Below is a small trained network, with its code and all its weights. Each question gives an input and a class and asks what happens when units are switched off, that is, made to give their printed mean instead of their output.

import numpy as np


def w(rows, s, z=0):
    codes = np.array(rows[::2]) - 128.0
    scale = np.full(codes.shape[1], s)
    scale[-1] = z or s
    return codes * scale


def norm(h):
    return h / np.sqrt((h * h).mean(-1, keepdims=True) + 1e-5)


def f(y):
    return np.maximum(y, 0)


def log_softmax(a):
    a = a - a.max(-1, keepdims=True)
    return a - np.log(np.exp(a).sum(-1, keepdims=True))


def net(x, mask):
    res = np.array(x, float).reshape(1, 4) / 4 @ E
    u = 0
    for l in range(2):
        y = f(norm(res) @ A[l][:, :-1].T + A[l][:, -1])
        res = res + np.where(mask[u : u + 4], y, B[l][:, -1]) @ B[l][:, :-1]
        u += 4
    return log_softmax(norm(res)[-1] @ U[:, :-1].T + U[:, -1])


A, B = {}, {}
E = w([
[239,74,92,194,162,58,217,175,255,131],'x0',
[186,125,145,130,134,226,171,90,90,176],'x1',
[69,124,119,46,227,232,165,58,166,20],'x2',
[29,65,50,175,80,232,130,93,102,104],'x3',
],0.0066)
A[0] = w([
[150,90,119,135,110,165,101,146,83,127,85],'L0N0',
[156,84,88,168,124,129,217,197,218,175,77],'L0N1',
[206,207,166,37,140,70,92,114,133,145,92],'L0N2',
[150,184,116,254,62,101,159,197,120,196,4],'L0N3',
],0.0082,0.0025)
B[0] = w([
[159,26,158,186,111,176,165,21,146,164,163],'L0N0',
[36,69,111,37,124,2,30,70,117,184,248],'L0N1',
[222,156,43,56,105,72,133,99,142,160,240],'L0N2',
[156,196,162,236,82,217,198,240,43,24,255],'L0N3',
],0.0085,0.0066)
A[1] = w([
[120,77,181,136,118,86,127,75,99,172,182],'L1N0',
[27,69,79,254,60,144,171,130,175,119,223],'L1N1',
[126,78,136,75,176,147,127,119,130,109,18],'L1N2',
[139,124,108,88,235,132,181,72,217,57,1],'L1N3',
],0.0084,0.0014)
B[1] = w([
[72,130,165,43,67,77,131,112,125,135,174],'L1N0',
[138,95,82,104,139,189,124,40,184,90,254],'L1N1',
[124,229,115,167,38,64,101,142,97,129,178],'L1N2',
[132,144,167,164,56,249,127,255,136,97,219],'L1N3',
],0.0098,0.0076)
U = w([
[77,218,177,245,30,214,202,239,106,68,5],'0',
[3,99,132,19,83,64,87,65,23,196,98],'1',
[132,148,67,70,132,130,165,64,126,124,214],'2',
],0.0058,0.0023)

Each question gives the input, the list of numbers given to net, and the class t.
The units are the neurons (one row each of A and B). Each row of codes is followed by its name. A weight is (code - 128) times the scale printed after its matrix; where a second scale follows, it is the last column's (A, B and U).
mask holds one flag per neuron, layer by layer. A switched-off neuron (its flag False) gives its mean, the last column of its row in B, instead of its output. The means were averaged over made-up inputs and are rounded, as every weight is.
A unit's drop is (log p(t) with every unit on - log p(t) with that unit switched off) / (log p(t) with every unit on - log p(t) with every unit switched off).
The circuit of an input: a set's keep is (log p(t) with only the set's units on - log p(t) with every unit switched off) / (log p(t) with every unit on - log p(t) with every unit switched off). Starting from all 8 units, units are removed one at a time, each time the one whose removal leaves the highest keep (on an exact tie, the one counted first), for as long as the keep stays at least 0.8.
units of the circuit, in order: the units of the circuit, biggest drop first
top k neurons: the k neurons with the biggest drops, biggest first
k most important neurons of layer l: the k neurons of layer l with the biggest drops, biggest first
drop when u is switched off: that unit's drop, to one decimal
input [-3,-1,7,-6], class 0: units of the circuit, in order : L1N3
input [-1,-4,-2,3], class 2: top 3 neurons : L1N1, L1N3, L1N2
input [-5,-5,-5,-8], class 2: top 3 neurons : L0N2, L0N1, L1N3
input [8,-6,-4,2], class 1: top 2 neurons : L0N1, L1N3
input [7,-6,4,2], class 1: 2 most important neurons of layer 0 : L0N1, L0N3
input [0,-2,0,6], class 2: top 2 neurons : L0N1, L1N1
input [8,-8,4,6], class 1: top 2 neurons : L0N1, L0N3
input [7,6,-4,5], class 1: top 3 neurons : L0N1, L1N0, L1N3
input [2,-3,8,6], class 0: top 2 neurons : L1N3, L0N1
input [7,-6,-4,0], class 1: top 2 neurons : L0N1, L1N3
input [7,-1,4,6], class 1: top 2 neurons : L0N1, L0N3
input [-5,-6,-1,7], class 2: top 2 neurons : L1N1, L0N1
input [8,3,-3,-8], class 1: drop when L0N1 is switched off : 0.9
input [-2,3,-1,6], class 2: drop when L1N1 is switched off : 0.5
input [3,-8,5,-4], class 0: drop when L1N1 is switched off : 0.1
input [7,-7,8,-2], class 0: most important neuron of layer 0 : L0N2
